Each row has a name. Each piece below is followed by the name of the row it came from, unless a question asks for something else. Each question is about the rows just above it.

[185  99 162 137 132 119 171 136  61 113 141 116 135 196 194 126  80  36
 155 137  86 133  98 107 134  96 127 120 109  20  89 160 127 121 149 158
 141 121 191 132 179  94  71 185  71 129 153 121 134 185 118 153 168] : K321
[121 130 138 149 119  88 130 119 138 108 142 117  77 144 165 124 134 120
 110 164 117 129 129 122 142 113 129 150 146 110 126  99 135 127 121 109
 165 116 111 138 139  90 151 120 142 137 149 114  86 136 125 141 125] : K281
[111  74 104 130 149  88 119 164 136  98 128 144 153 150 141 101 185 169
 138 144 123 141 115 146 124 170 130 134  90 148  94 171 139  88 149 159
 113 129  95 145 103 122  73 142  97  54 134  91 172 143 166 136 119] : K804
Shift each entry of [146 124 170] by +1 times 1: : [147 125 171]
[146] with +1 step of 1 on every entry: : [147]
[149 119  88 130] is in which row? : K281
Shift each entry of [171 136  61] by -1 times 1: : [170 135  60]

[158 126 147  71 137 148 134 125 126 124 117 117 135 145  98 100] : K98
[127 144 128  98 117 118 110 126  97  81 109 108 130 108 136 113] : K491
[122  90 131 205 135 137 145 142  89 114 140 147 117 120 117 172] : K824
[133 148 130  84 120 114 116 151  82  94 102 104 124 116 118 104] : K350
[126 158 121  72 121 113 112 115 184 143 106 107 128 136 103  99] : K826
[129 213 131  96 111 119 101 141  82  66 106 103 151 101 209 116] : K872
[149 233 135  70 117 109 111 115 136  85  95  99 130 116 116  98] : K878
[119 192 118  90 110 135 100 126  98  74 137 117 160 103 182 107] : K733
[133 148 130  84 120 114 116 120 112  94 102 104 124 116 118 104] : K577
[118  90 118 136 131 148 118 117 191 186 162 158 123 158  99 123] : K546
[124  92 127 147 137 126 145 124 117 148 125 134 117 135 105 138] : K70
Move every entry of [141  82  66] by +1 step of 1. : [142  83  67]
Move every entry of [81] by -1 step of 1. : [80]
[137 126 145 124 117 148 125 134 117 135] is in which row? : K70
[118 117 191] with +1 step of 1 on every entry: : [119 118 192]
The row with [ 92 127] is : K70

[82 50 83 68] -> K905
[50 83 70 75] -> K47
[74 50 83 68] -> K774
[ 74  55 177  61] -> K828
Shift each entry of [50 83 70] by -1 times 1: : [49 82 69]
q: [74 50 83 68] : K774
Which row holds [82 50 83]? : K905
[70] with -1 step of 1 on every entry: : [69]
The row with [82 50 83 68] is : K905

[155  84 132 108  91 105 115 137 128  80 145  99 106 122 153  92 153 153
 137 116 121 122 129 112 127 128  88  87 131 161 168  56 122 127 118  84
 149] = K267
[145  84 144 106  91 111 133 112 129  86 153 102 113 151 126 133 107 150
 153 124  93 118 133 110 135 113  77  79 138 158 160  50 127 125 127 105
 149] = K960
[153  80 135  89  95 121 116 133 115  86 149  99  98 107 153  93 151 150
 133 126 118 124 133 108 115 122  88  95 137 162 164  63 125 124 119  80
 150] = K520
[132  83 149 123  85 102 149 104 149  91 146  94 114 138 162  75 138 152
 131 147  96 138  83 109 141 122  77  73 146 146 155  51 121 131 139 112
 151] = K408
[131  83 140 113  78 110 152 113 137  82 151  86 104 125 169  70 135 147
 124 144  95 126  95 121 138 132  69  76 149 150 161  38 119 133 132  98
 146] = K873
Shift each entry of [138] by +1 times 1: : [139]
Which row holds [107 153  93 151 150 133 126 118 124 133]? : K520
q: [ 92 153 153 137 116 121] : K267

[ 99  64  64 198]  K587
[197 156 148 145]  K660
[156 116 166 124]  K875
[156 145  81 183]  K145
[163 195  64 198]  K613
Move every entry of [64] by -1 step of 1. : [63]
The row with [156 148] is : K660
Move every entry of [116] by +1 step of 1. : [117]
q: [163 195  64 198] : K613
The row with [116 166] is : K875
Move every entry of [156] by +1 step of 1. : [157]

[137 130 137 140 137 136  96 157 141 141 124 143 129 133 113 125 144  98
 146 106 160 151 178 144 117 125 132 147 148 111 168  99 107 122 143 124
 150 140 137 156 122 128 122 150 123  94]  K767
[149 113 127 135 154 134  98 157 133 148 131 172 129 138 136  99 128  81
 162 118 154 169 193 153 114 133 155 158 166 111 191 104  92 129 127 140
 150 147 158 186 130 129 133 151 105  60]  K678
[153 100 116 133 163 123  95 151 138 161 151 182 123 146 141  96 117  81
 168 125 165 182 202 149 107 125 167 171 170 120 202 106  93 121 112 132
 158 142 163 187 127 118 130 145 100  51]  K735
[151 107 122 138 160 127  86 159 143 162 147 175 124 145 128 104 127  80
 167 115 174 181 209 151 105 123 160 171 169 116 203  97  92 117 121 127
 163 143 158 184 123 118 126 151 105  54]  K118
[144 123 134 139 145 137  95 161 136 144 124 158 131 134 122 111 138  87
 155 110 156 160 189 152 115 132 143 152 158 109 181  99  96 126 138 134
 150 146 148 174 126 131 129 154 114  74]  K43
[151 107 122 136 159 126  90 156 142 160 147 174 124 144 130 104 125  83
 165 118 170 178 204 150 107 124 159 169 167 117 199 100  94 119 120 128
 160 142 157 182 124 119 127 149 106  57]  K203
[155  98 116 133 166 125  94 154 136 162 149 187 124 146 144  91 116  76
 171 125 164 185 207 153 106 129 170 172 174 118 207 106  89 123 111 137
 158 145 167 194 129 120 133 147  97  43]  K917
[160 172 169 133 151 133 105 152 129 144 129 168 130 136 139  99 126  87
 158 122 145 163 182 150 117 135 153 153 161 113 181 110  96 131 126 143
 144 145 156 180 132 131 135 148 106  68]  K744
The row with [125 144  98 146 106 160 151 178] is : K767
The row with [129 138 136] is : K678
[151 138 161] with -1 step of 1 on every entry: : [150 137 160]
[155 158 166 111 191 104  92 129] is in which row? : K678
q: [160 171 169] : K118
Where do [117 121 127 163] appear? : K118
[128  81 162] with +1 step of 1 on every entry: : [129  82 163]

[ 74 171  88  82 173  91 171 174  65  92  82 187 171]  K40
[188 156 175 150 157 182 164 142 201 150 200 159 168]  K799
[ 83 196  99  71 186  94 186 171  96  58 167 196 180]  K129
[130  76 146 189  94 144  95  89 143 184 155  70  82]  K631
[196  97 195 124  83 186  95 121 213 132 195  91  88]  K773
[185 109 193 166 106 171 124 100 192 171 186 106 132]  K147
[ 89 174  93 170 175  86 159 149  91 164  97 173 158]  K542
[ 50 190  57  93 186  60 182 177  53  85  75 186 171]  K995
[157 111 152 178 117 148 110 122 137 181  68 123 116]  K788
[127 202 120  70 211 113 203 181 136  60 196 211 208]  K710
Shift each entry of [170 175] by -1 times 1: : [169 174]
q: [200 159] : K799
Shift each entry of [173  91] by -1 times 1: : [172  90]
Move every entry of [121 213 132 195] by -1 step of 1. : [120 212 131 194]
Where do [148 110 122 137 181  68 123 116] appear? : K788
Shift each entry of [175  86 159] by +1 times 1: : [176  87 160]
q: [175  86] : K542

[ 63 231 132 175 236 202  85  28  92]  K461
[ 83  57  52 181 110 136 158 110 207]  K730
[126  72 133 140 189  70  28  85  64]  K139
[181 110 136] with +1 step of 1 on every entry: : [182 111 137]
q: [175 236 202  85  28] : K461
Move every entry of [ 63 231 132 175] by -1 step of 1. : [ 62 230 131 174]
Move every entry of [83 57] by +1 step of 1. : [84 58]
[132 175 236 202  85  28] is in which row? : K461
q: [85 28] : K461

[ 82 171 175 169] : K840
[ 35 216 223 127] : K915
[127 129 124 232] : K832
Move every entry of [127] by -1 step of 1. : [126]
[223] with +1 step of 1 on every entry: : [224]
Shift each entry of [ 35 216 223] by -1 times 1: : [ 34 215 222]
Move every entry of [ 82 171] by -1 step of 1. : [ 81 170]
q: [127 129 124] : K832

[110 105 139 160  87 103 110  76 137 108] : K454
[117 144 170 161 143  88 121 177 167 146] : K102
[159  57 178 174  71  50  90  88 162 111] : K6
[113 158 101  98 161 150 143 166 117 143] : K629
[118 119 110 105 141  96 122 171 126 143] : K188
Where do [117 143] appear? : K629
q: [ 71  50  90  88 162] : K6
Shift each entry of [122 171] by -1 times 1: : [121 170]
[118] with +1 step of 1 on every entry: : [119]
Where do [110 105 141] appear? : K188

[190 191 194 210  80  76  89 165] = K666
[106  69 115 101 181 182 179  79] = K490
[175  80 190 149 193 191 194  65] = K80
Move every entry of [ 69 115] by +1 step of 1. : [ 70 116]
q: [193 191 194] : K80

[100 134  39 126 174 153 124 123 104] -> K472
[128 131  91 133 146 156 126 121 124] -> K164
[187 124 177 140 105 153 133 120 155] -> K318
[ 93 138 113 110 204  68  99 124 112] -> K111
[102 140  59 119 195 125 102 114 106] -> K661
[172 107 136 122 117 223 135 107 154] -> K668
[119 136  91 146 133 116 106 114 123] -> K110
q: [136  91 146] : K110
q: [ 91 133 146] : K164
[113 110] is in which row? : K111
[100 134  39 126 174 153 124] is in which row? : K472
Shift each entry of [102] by -1 times 1: : [101]
q: [ 93 138] : K111

[189  38 182 176]  K294
[ 98 183 102  91]  K654
[ 47 229  57  67]  K565
[140 146 138 129]  K8
[142 124 140 135]  K14
[140 146 102 101]  K750
Shift each entry of [140] by -1 times 1: : [139]
[183] with -1 step of 1 on every entry: : [182]
[182] with -1 step of 1 on every entry: : [181]
q: [229  57] : K565
Shift each entry of [140 146 138] by -1 times 1: : [139 145 137]

[129 128 142 145 166  93 174 106 142 179 128 132 113 113 161  50 110  93
 101 153 156 129 121 120 178  90  68  99] = K5
[129 128 142 145 166  93 174 106 142 179 128 132 113 113 161  50 110  93
 101 153 156 129 121 120 178  90  68 164] = K811
[139 116  97 129 128 139 132 179 106 128 142 174 102  49  81 157 116 178
 154  74 160 130 171  92  80 187  82 117] = K204
The row with [129 128 142 145 166  93 174 106 142 179 128 132 113 113 161  50 110  93
 101 153 156 129 121 120 178  90  68  99] is : K5
[132] with +1 step of 1 on every entry: : [133]
Shift each entry of [132] by +1 times 1: : [133]
[102  49  81 157] with -1 step of 1 on every entry: : [101  48  80 156]
[120 178  90  68] with +1 step of 1 on every entry: : [121 179  91  69]
[128] with -1 step of 1 on every entry: : [127]

[ 90 184  90  82  58  91 178  83  96  82 137 184 180  85  81  86 179  94
 180  83  89 184] = K398
[ 90 184  39  82 185  91 178 162  96  82 137 184 180  85  81  86 179  94
 180  83  89 184] = K407
[ 90 184  90  82 185  91 178 162  96  82 137 184 180  85  81  86 179  94
 180  83  89 184] = K76
The row with [ 90 184  39  82 185  91 178 162  96  82 137 184 180  85  81  86 179  94
 180  83  89 184] is : K407
Move every entry of [185] by +1 step of 1. : [186]

[121 146 103  90 123 105 114 161 202  90 102 107 107 140  95 119 168  73
 122 142  85 147 159 187 134 195 102 114 128 141 140 141  72 104  67] : K99
[107 140  96 118 124 103 115 161 204  92 102 107 107 140  95 118 168  74
 120 156  76 148 154 185 107 209  98 101 104 146 137 123  98 103  54] : K519
[102 131 117  92 111 113 113 157 175 103 107 105  89 138  89 117 161  83
 108 143  85 147 157 187 135 196 103 116 128 141 140 139  71 103  67] : K679
[121 147 103  89 124 103 202  90 114 102 161 107 107 140  95 118 168  74
 120 156  76 148 154 185 107 209  98 101 104 146 137 123  98 103  54] : K829
[121 147 103  89 124 103 202  90 114 102 161 107 107 140  95 118 168  74
 120 156  76 148 154 185 107 209  98 101 104 146 137 123  98 103  54] is in which row? : K829
[114 161 202  90 102] is in which row? : K99
Move every entry of [85] by +1 step of 1. : [86]
Shift each entry of [202  90 102] by -1 times 1: : [201  89 101]
Move every entry of [85] by -1 step of 1. : [84]
Shift each entry of [98] by +1 times 1: : [99]

[103  72 170 179 208 116 115] = K545
[ 49 158 103  72 170 180  81] = K334
[ 72 170 180  79 170 180 106] = K722
q: [103  72 170 180] : K334
q: [170 180  79 170 180 106] : K722
q: [ 79 170 180] : K722
q: [ 72 170 180  81] : K334
[170] with +1 step of 1 on every entry: : [171]
Move every entry of [72] by -1 step of 1. : [71]

